Below is a small trained network, with its code and all its weights. Each question gives an input and a target symbol and asks what happens when units are switched off, that is, made to give their printed mean instead of their output.

import numpy as np


def w(rows, s, z=0):
    codes = np.array(rows[::2]) - 128.0
    scale = np.full(codes.shape[1], s)
    scale[-1] = z or s
    return codes * scale


def f(y):
    return y / 2 * (1 + np.tanh(0.7978845608 * (y + 0.044715 * y**3)))


def softmax(a):
    e = np.exp(a - a.max(-1, keepdims=True))
    return e / e.sum(-1, keepdims=True)


def log_softmax(a):
    a = a - a.max(-1, keepdims=True)
    return a - np.log(np.exp(a).sum(-1, keepdims=True))


def net(x, mask):
    ids = ['ΓΘβεημξφψω'.index(c) for c in x.split()]
    T = len(ids)
    res = E[ids] + P[:T]
    u = 0
    for l in range(3):
        q, k, v = (res @ M[l].T for M in (Q, K, V))
        z = softmax(np.where(np.tri(T) > 0, q @ k.T / 4**0.5, -1e9)) @ v
        res = res + np.where(mask[u], z, O[l][:, -1]) @ O[l][:, :-1]
        u += 1
        y = f(res @ A[l][:, :-1].T + A[l][:, -1])
        res = res + np.where(mask[u : u + 4], y, B[l][:, -1]) @ B[l][:, :-1]
        u += 4
    return log_softmax(res[-1] @ U[:, :-1].T + U[:, -1])


Q, K, V, O, A, B = {}, {}, {}, {}, {}, {}
E = w([
[87,96,222,243,65],'Γ',
[98,240,138,51,89],'Θ',
[141,142,53,86,74],'β',
[90,5,222,175,153],'ε',
[235,46,155,98,133],'η',
[79,136,92,208,234],'μ',
[204,57,176,231,17],'ξ',
[119,2,180,85,211],'φ',
[162,203,50,145,192],'ψ',
[41,225,83,56,97],'ω',
],0.014)
P = w([
[148,204,233,124,106],'0',
[128,195,182,108,112],'1',
[113,187,139,95,114],'2',
[101,182,104,85,113],'3',
[87,174,70,84,111],'4',
[79,165,38,77,112],'5',
[65,161,11,59,106],'6',
[49,173,3,57,99],'7',
],0.0075)
Q[0] = w([
[70,106,84,175,117],'L0H1',
[192,127,112,102,101],'L0H1',
[182,210,89,87,118],'L0H1',
[31,2,160,84,191],'L0H1',
],0.0095)
K[0] = w([
[75,127,99,149,123],'L0H1',
[212,79,117,116,132],'L0H1',
[229,161,2,89,94],'L0H1',
[78,98,171,85,216],'L0H1',
],0.01)
V[0] = w([
[25,165,192,139,152],'L0H1',
[164,184,234,116,117],'L0H1',
[191,110,96,168,66],'L0H1',
[2,157,129,197,58],'L0H1',
],0.0069)
O[0] = w([
[219,197,203,176,177,151],'L0H1',
[119,195,68,100,78,247],'L0H1',
[66,105,2,24,222,125],'L0H1',
[162,118,131,36,172,123],'L0H1',
],0.0058,0.0016)
A[0] = w([
[210,53,188,85,180,133],'L0N1',
[234,125,121,1,215,50],'L0N2',
[141,86,70,65,89,3],'L0N3',
[128,106,53,166,217,53],'L0N4',
],0.0079,0.0046)
B[0] = w([
[201,172,174,1,87,251],'L0N1',
[180,149,208,137,19,146],'L0N2',
[58,147,100,152,213,184],'L0N3',
[236,119,127,165,166,145],'L0N4',
],0.0088,0.0019)
Q[1] = w([
[81,159,92,78,133],'L1H1',
[60,69,173,171,113],'L1H1',
[83,153,115,151,6],'L1H1',
[143,152,151,205,254],'L1H1',
],0.014)
K[1] = w([
[152,84,20,94,163],'L1H1',
[6,63,192,152,77],'L1H1',
[126,109,82,169,22],'L1H1',
[74,177,173,145,205],'L1H1',
],0.012)
V[1] = w([
[80,149,91,255,12],'L1H1',
[124,103,82,105,220],'L1H1',
[81,176,135,130,213],'L1H1',
[77,138,42,139,50],'L1H1',
],0.0052)
O[1] = w([
[183,176,225,2,200,88],'L1H1',
[147,84,133,152,85,20],'L1H1',
[145,109,147,212,208,9],'L1H1',
[137,41,191,157,147,165],'L1H1',
],0.0083,0.0012)
A[1] = w([
[244,98,214,159,60,216],'L1N1',
[102,185,98,124,117,45],'L1N2',
[166,162,96,62,78,2],'L1N3',
[174,82,150,96,162,38],'L1N4',
],0.011,0.0028)
B[1] = w([
[128,78,250,133,217,253],'L1N1',
[88,154,80,162,168,169],'L1N2',
[88,86,144,179,186,241],'L1N3',
[80,126,133,255,131,121],'L1N4',
],0.014,0.0047)
Q[2] = w([
[95,116,159,166,156],'L2H1',
[193,245,168,149,75],'L2H1',
[198,187,129,112,57],'L2H1',
[165,44,229,108,75],'L2H1',
],0.013)
K[2] = w([
[131,84,159,164,193],'L2H1',
[176,253,151,141,163],'L2H1',
[120,232,146,106,126],'L2H1',
[70,137,208,100,75],'L2H1',
],0.014)
V[2] = w([
[64,98,63,137,114],'L2H1',
[107,110,172,170,73],'L2H1',
[203,115,155,44,58],'L2H1',
[171,98,98,249,149],'L2H1',
],0.012)
O[2] = w([
[101,186,212,115,113,2],'L2H1',
[2,81,146,194,189,151],'L2H1',
[109,247,137,45,170,66],'L2H1',
[206,201,149,154,232,140],'L2H1',
],0.008)
A[2] = w([
[80,206,46,177,53,54],'L2N1',
[166,80,254,149,156,30],'L2N2',
[128,143,167,235,171,57],'L2N3',
[235,127,69,90,145,2],'L2N4',
],0.0098,0.0095)
B[2] = w([
[121,118,169,195,109,146],'L2N1',
[135,254,138,120,85,254],'L2N2',
[110,84,105,55,148,200],'L2N3',
[63,134,146,128,118,179],'L2N4',
],0.013,0.0097)
U = w([
[147,114,247,129,168,189],'Γ',
[129,2,186,136,158,148],'Θ',
[97,117,67,49,63,170],'β',
[121,114,115,95,131,95],'ε',
[87,132,118,168,147,67],'η',
[167,104,119,100,224,104],'μ',
[68,135,93,64,180,2],'ξ',
[127,120,127,113,146,73],'φ',
[172,197,61,151,116,194],'ψ',
[155,104,144,186,101,150],'ω',
],0.0087,0.007)

Each question gives the input, a string of symbols that net reads in full, and the target symbol t.
The units are the heads (4 rows each of Q, K, V and O) and the neurons (one row each of A and B). Each row of codes is followed by its name. A weight is (code - 128) times the scale printed after its matrix; where a second scale follows, it is the last column's (O, A, B and U).
mask holds one flag per unit, layer by layer, with each layer's heads first. A switched-off unit (its flag False) gives its mean, the last column of its rows in O or B, instead of its output. The means were averaged over made-up inputs and are rounded, as every weight is.
A unit's drop is (log p(t) with every unit on - log p(t) with that unit switched off) / (log p(t) with every unit on - log p(t) with every unit switched off).
The circuit of an input: a set's keep is (log p(t) with only the set's units on - log p(t) with every unit switched off) / (log p(t) with every unit on - log p(t) with every unit switched off). Starting from the 12 units with the biggest drops (on a tie, the unit counted first), units are removed one at a time, each time the one whose removal leaves the highest keep (on an exact tie, the one counted first), for as long as the keep stays at least 0.8.
circuit, biggest first: the units of the circuit, biggest drop first
unit that matters most: the unit with the biggest drop
k most important neurons: the k neurons with the biggest drops, biggest first
top k neurons in layer l: the k neurons of layer l with the biggest drops, biggest first
input ε η φ ε ω ξ ξ ω, target ξ: circuit, biggest first => [L1N2 L2H1]
input ξ η ξ, target Θ: circuit, biggest first => [L0H1 L2N2]
input Θ ω ξ η φ, target Γ: 3 most important neurons => [L0N1 L0N3 L2N2]
input Γ Θ Θ φ Γ μ, target μ: 2 most important neurons => [L2N3 L0N4]
input ξ ω φ Θ ω η Γ, target Γ: circuit, biggest first => [L0H1 L1N1]
input η ξ Θ ε η η, target β: 4 most important neurons => [L0N3 L1N1 L1N2 L2N1]
input η φ β η β ξ ξ ε, target Γ: 3 most important neurons => [L2N2 L0N3 L1N1]
input ε η η Γ ε Γ, target Θ: circuit, biggest first => [L2H1 L1N1]
input φ η ε η ω μ, target μ: circuit, biggest first => [L2N3 L2H1 L0N4]
input ω η η Γ η ξ ε, target Γ: 2 most important neurons => [L0N1 L0N3]
input Γ ψ η ε ω, target η: circuit, biggest first => [L2N1 L1H1 L1N2]
input ε β ε Θ Θ ξ, target Γ: circuit, biggest first => [L1N1]
input φ Θ ω, target ω: circuit, biggest first => [L1N1 L2H1 L1N2 L2N1]
input φ η Θ, target η: 2 most important neurons => [L1N3 L2N1]
input Θ ξ ξ φ ξ, target β: top 3 neurons in layer 1 => [L1N1 L1N3 L1N2]
input φ β ξ β ψ η, target Γ: circuit, biggest first => [L0N2 L1N1]
input Θ ε η ψ ω, target ψ: unit that matters most => L1N1
input η φ ω, target η: circuit, biggest first => [L2N1 L1N2 L1H1]
input β η ψ η ω ξ Θ, target ξ: circuit, biggest first => [L1N3 L1N2 L2H1]
input μ ω ω Θ ω Γ ω, target μ: top neuron in layer 2 => [L2N2]
input β ξ μ η ξ ξ, target β: top 3 neurons in layer 1 => [L1N1 L1N2 L1N3]
input ε ξ ξ β η η, target Θ: 3 most important neurons => [L0N2 L1N3 L2N2]
input Θ φ Γ ξ φ Γ ψ φ, target β: top 2 neurons in layer 1 => [L1N1 L1N3]
input Γ ε ψ ω, target ψ: top 2 neurons in layer 1 => [L1N1 L1N3]
